[ -1 -24 -28  16 -17 -15  -6   0 -24 -17 -20  22   5  19  10   1   7  -9
   4  10   8  23  -8  11 -13  17 -39 -16  -3  13   3 -30] -> 4
[-19  29  12  29  -4 -48  -5  -5  32  18  13   7   5 -19   1  -6  14  24
   8  -9 -53 -12  27 -14  23 -14 -41  -2   3  45  19  29] -> 5
[-32 -20  51 -17  10 -16  19  37  34  -6  -2  26 -25 -55   0 -24   8 -24
   2  -9   3 -38 -54  55  -9  34 -14  -3  30  -8   6  -3] -> 3
[ 18 -39 -24 -21  -4  27   7  31 -16  -9 -49  21  10   6  -6  -1  -9 -21
 -11  19  57  31 -20  12 -32  18   6 -12   2 -26  -8 -62] -> 4
[  5  -3 -51  17 -21 -21   5  16 -15  17 -19   7  48  26  -9  25 -36 -14
  -9  14  21  58  56 -45  -7 -56 -67 -17 -25   8 -13 -43] -> 7
[  6   5   5  38 -21 -47  -3   4  25  32 -38  17  67 -21 -19  10  13   7
   7   1 -30  44  34 -40  -3 -37 -91  -9   2  31  17 -19] -> 9
[-28 -10  58 -27  15 -21  17  45  42 -18   8  37 -34 -36  19 -26 -17 -73
  16 -15   8 -30  16  14  21   0 -27  -5  32  13 -12 -11] -> 3
[-17  -8 -43  -6   5   8 -13 -16 -47 -37   8   7 -22  47  27   6   7   0
   2   2 -25  11  -6   6   2  17 -19  -7  -7  18 -13  13] -> 1
[  -3    5 -116  -36   10   49   -4  -13  -92  -59   24  -10    0  105
   31   26  -14  -37  -15   18   22   35   37  -45  -13  -39    6  -14
  -48   -7  -49   -7] -> 0
[ -4 -26 -88 -47  14  33  -6  30 -56 -44   5 -11 -28  46  42   8 -25 -31
 -29  11  40  -4 -11  32   0  24  22  -1 -20 -27 -25 -25] -> 0
[  7 -39   4 -16  -4  33   7  15 -33  -6 -35  10  12  -9  -7 -13  14  10
  -9  12  33   2 -59  47 -30  30  19  -7  -5 -37   6 -31] -> 3
[-22 -34  89 -14   9 -26  27  55  96   5  22  45 -44 -72   1 -25 -19 -92
  18 -13  17 -23   3  31  14  25 -31  -8  58   3  -7 -25] -> 5
[ 22 -14 -44   0  -2  17 -35 -32 -14 -34 -47   5 -34  69  28   1   0  -4
  12  19   7  34 -15  -7 -14  26  11 -13  18  51 -11 -19] -> 2
[-27 -10  70 -20  17 -19  17  45  59  -5   5  36 -44 -53  13 -28 -15 -66
  21 -17   4 -31   4  28  21  11 -29  -5  44  12  -3  -6] -> 4
[ -5 -18  -3  33 -28 -13  -2   3  -2  20 -34  16  41  -6 -20  10  12  19
   8  14  10  44   0   3 -20   1 -39 -16  -5   5  16 -37] -> 6
[-17 -20  14  -3 -21   6   8  24  -4  12 -19  25  48 -35 -24 -15   8  -4
   0  -2  11   9 -21  46 -21  12 -31   5  -7 -36  18 -49] -> 6
[-26 -15  32  -4  23 -43  -4  11  22 -29  11  21 -82 -24  39 -10  -4 -46
  -8   2 -30 -22 -22  38  20  50 -18 -14  49  48 -11  15] -> 0
[-16  -4 106   6   8 -49  29  31  94  37  29  42   2 -78  -8 -15 -18 -33
  27 -19   6 -15  29  -4  35  -2 -41 -18  44   6   4   4] -> 8
[-18 -22  36  -2 -10 -17  19  34  32   8 -26  33  28 -42  -9 -12  -9 -37
  13   1  20  21  10  18  -5  -1 -47 -12  13 -13   5 -45] -> 6
[-13  -6 110   7  -3 -45  31  37 103  42  30  37   7 -73 -15 -17 -12 -26
  23 -20  -2 -12  17  -4  30   0 -36  -9  48   8   8  -3] -> 9
[-25 -24   1 -14  15 -16  -9  17  -3 -42  -1  12 -64   4  43  -5  -7 -30
  -8   1 -16 -11 -19  40  18  42 -30 -11  37  38  -8   3] -> 1
[-21   6  49   1 -19 -26  25  32  48  25 -10  24  72 -73 -31 -13   5 -14
   8 -13  -2   1  17  15  -3 -27 -46   0  -4 -29  15 -28] -> 7
[-22 -19  26 -20   0 -31  -2  22  40 -22 -24  39 -29 -16  20 -17  -1 -27
  11  -5 -10   7  -7  31   8  15 -51 -16  43  34   1 -20] -> 3
[ -2 -14 -31  -6 -36   3  13  43   5   9 -41  17  83 -15 -24  -1  -7 -21
 -15  -1  35  38  11  17 -10 -10 -51   7 -22 -48  15 -67] -> 8
[  7   6  83  43  15 -56  -8  17  67  31   6  33 -13  -2  -1  -1 -31 -25
  26 -13  -8   7  39 -38  34  -5 -59 -11  40  58  -3   2] -> 9
[  7  -6   5   6 -20 -20  13  36  29  19 -54  33  68  16 -11  12 -29 -22
   4   3  52  64  68 -35  -1 -30 -74 -15   1 -20   8 -68] -> 9
[ 19 -12 -21  31 -23 -47 -11   3  13  24 -45  18  22  11   1   7  -2   8
   8  19  10  51  13 -36   3   2 -47 -23  -1  42   7 -34] -> 7
[-17 -31   1   6  20 -18 -18 -11  10 -31 -13  25 -84   8  36  -4  -7  -9
   6   8 -29  11 -35  33  13  57 -28 -21  46  50  -5  20] -> 0
[  8 -36 -24 -19  -7  38   0   1 -25 -14 -34  -2  -8  -8  -5 -12  20  16
 -16  17  16  -6 -68  50 -29  59  35 -10   0 -23   7 -22] -> 2
[-12 -32   0  12 -16  -4   9   0   5  10 -29  20   9 -41  -8 -22  25  30
   8   8  -1  -2 -58  59 -22  47  -8 -12   9  -1  27 -18] -> 4
[ -11   11   82   15  -29  -37   23   24   63   26  -19    1   74 -101
  -44  -23   22    6   -4  -22  -20  -15  -21   40    1    9  -49    4
    3  -19   40  -24] -> 9
[-19  -3  97  26 -10 -50  16   9  95  41 -29  43  21 -88 -18 -28  15  15
  37 -10 -12  -1 -10  18   4  21 -46 -17  43  22  35  -5] -> 8
[-22   8  52  19  -2 -56   0   7  53   4   9  27 -20 -22  13  -9  -1 -17
  16  -7 -32  -5  19  -2  21   6 -55 -12  22  40   6  11] -> 4
[ 24  -3 -19  36 -13 -64 -16   7  39  24 -70  21  15   3  10  -1  -3  12
  10  10 -12  36  20 -41  16  -9 -71 -20  -6  57  14 -36] -> 7
[-11 -13 -60 -23   0  21 -11   2 -45 -38  -4 -15 -27  26  31  -5   3   9
 -22  14   0 -19 -51  48  -3  41  24  -3 -16  -7  -4   3] -> 0
[-29   0  90  -9   3 -27  16  31  64  -1   4  45  -2 -35  11 -28  -9 -45
  29 -17   1 -26  14  22  15  -3 -39 -10  36  18   4  -2] -> 5
[ -2 -13  11  29 -12 -55 -10   8  44   6 -46  23 -14 -18  15  -9   0   6
  12  -2 -20  18   1   3  12  14 -69 -21  21  53  13 -12] -> 5
[ -8  -6  17   8 -21 -17  16  29  39  30 -33  24  62 -64 -27 -15   2 -17
   1  -7  11  12   7  30  -6   0 -42  -5   6 -25  24 -39] -> 8
[ -2 -30 -24   4 -24  12   4   1 -38   6 -27  24  44   8 -21   5   6   3
   4  16  26  45   4   4 -29  16 -15 -15  -8 -17   4 -43] -> 5
[  8   2  63  30  21 -66  -3  16  64  30  11  34 -39 -11  12   4 -45 -41
  17  -4   3  14  53 -52  34 -12 -56 -17  36  50 -12  -9] -> 7
[-13 -17  15  -6 -21  -1  22  44  25   5 -23  22  53 -30 -23  -8 -12 -52
 -11  -5  34  19  25  31  -7 -13 -43   2 -11 -22   3 -65] -> 7
[-33   2  36   4   8 -42   3   2  41 -14  41  26 -57 -24  20 -10  -9 -54
  15  -6 -20 -19  18  29  22  26 -18  -9  41  37  -2   9] -> 2
[-23   8 126  25  -3 -66   6   9 116  31 -17  46 -37 -87   1 -40   6  17
  49  -9 -20 -30 -25  35  23  39 -37 -22  64  46  34  25] -> 6
[-42  14  92  -9  -1 -11  18  21  25  -1  25  29  -7 -67  -9 -42  26 -11
  24 -30 -45 -56 -21  55   9   0 -18  10   0  -2  17  34] -> 4
[-24 -17  29   6  -3 -40  -3  20  20 -15 -26  32 -26 -16  20 -13  -7 -31
  17  -2 -17   6  10  13  10  10 -59 -23  28  34   0 -11] -> 4
[ 10 -25 -12  24 -34  -1  -3  12   8  19 -52  26  70  14 -25  16 -15  -2
   4  24  50  74  27 -21 -21 -12 -43 -18 -11  -3   9 -62] -> 7
[-21 -24 -31 -22  16 -12  -6  19 -15 -46   9  11 -52  20  43   0 -13 -37
 -16   3 -23  -6 -10  30  16  23 -25  -9  14  30 -19   0] -> 1
[ -7 -10   6  19   7 -59 -10  18  38  -2 -24  28 -27   1  31   3 -15 -23
   4   0 -16  20  29 -20  24   5 -61 -19  29  54  -2 -12] -> 4
[-19 -23  14 -10 -10   5  20  39   1   5 -12  23  10 -36 -16 -13  -3 -24
  -6  -2  10   3 -14  35  -4   7 -29  -3   9 -23   6 -43] -> 5
[ -5 -29 -32 -28 -10  31  11  26 -46 -12  -7  10  17   0  -2  -3   0  -4
 -15  11  38   2 -24  27 -26  12   6  -2 -14 -41  -2 -32] -> 3
[-26 -38  11 -32  17   5   5  35 -11 -22  -7  16 -38 -19  22 -15 -10 -12
  -8   7  33 -17 -42  63  -9  53   6  -4  17 -16   2 -18] -> 1
[-16 -42 -36 -37   4  37   5  16 -21 -28  -6  -8 -35   3  34   1 -14  -6
 -15  15  53 -17 -58  53 -18  55  47  -9  -3 -31  -1 -20] -> 0
[-36   1  42 -28   7  -5  34  47  31  -5  46  27  -4 -42  -8 -26  -6 -66
  10 -23  -4 -36  20  15  13 -31 -29   6  10 -20 -11  -4] -> 4
[-16 -23   9 -10  -7  10  13  27 -10   3 -19  28  34 -28  -9  -8  -4   1
   1   2  20  19  -3  20 -15  -1  -6  -7  -6 -28   4 -41] -> 5
[ -7   3  54   9 -26 -31  21  30  43  31 -24   8  87 -81 -43 -18  17  -1
  -6 -15  -3  -1  -1  32  -4 -12 -43   6  -5 -32  33 -29] -> 9
[ -5  11  18  24   3 -73  -2  21  52  11  -6  22   9  -9  15   5 -18 -30
   5   1 -10  12  43 -46  24 -25 -59 -15  15  49  -4  -2] -> 5
[ -4 -29 -53 -32 -11  42   3   1 -25 -31 -42 -14 -22   2  25 -12  12   8
 -18  16  31  -9 -61  53 -30  53  61  -9  -8 -25   5 -11] -> 0
[-11 -34 -33 -32  -1  44   1   5 -25 -24 -16  -8 -30  -2  30 -18   7  14
 -14  13  34 -23 -76  66 -26  66  51 -11   1 -30  12  -5] -> 0
[ 29 -10 -35  15  -2 -33 -21  -2   7   0 -55  18 -13  38  29   8 -10   6
   3  13  11  31  27 -49  14  -2 -19 -19   2  38  -7 -27] -> 5
[-28 -22  27 -36  20  -8  18  51  11 -32   9  19 -42 -27  20 -16  -8 -46
  -4  -5  23 -27 -35  39   1  30 -12  -3  31 -20 -12   3] -> 1
[-28 -24 -11 -14  20  -2  -4  18  -8 -41   8  18 -70  27  44   8 -20 -49
 -11   7  -9   8   7   7  11  23 -37 -16  25  26 -25  -3] -> 0
[-11 -18  86  -4   5 -41  32  60  96  29  23  37   1 -72  -7 -13 -19 -65
   9 -15   9 -12  17   7  28  -2 -38  -8  42  -7  -2 -24] -> 7
[  1   4  -6  29 -21 -44   7  16  21  19 -24  22  49 -24 -10   3   8  19
   7   3 -15  30  26 -23   1 -33 -77 -12  -1  16  11 -14] -> 7
[ -7   9  67  36   6 -71  -3   9  56  35  17   5 -28  -9   4  -4 -17  -5
  22  -6 -22 -15  20 -25  29  -2 -38 -14  33  53   8  19] -> 6
[-25  -8  33  -5  22 -39  -6   9  21 -28  20  24 -65  10  33   6 -24 -66
   5   0 -13   7  32  -9  19  13 -34 -14  45  45 -13  -5] -> 1
[  9  -3  -2  47 -32 -48 -11  -7  31  41 -48  16  62 -13 -26   8  14  25
   6   8 -14  47  16 -29  -3 -25 -74 -12  -5  35  21 -33] -> 9
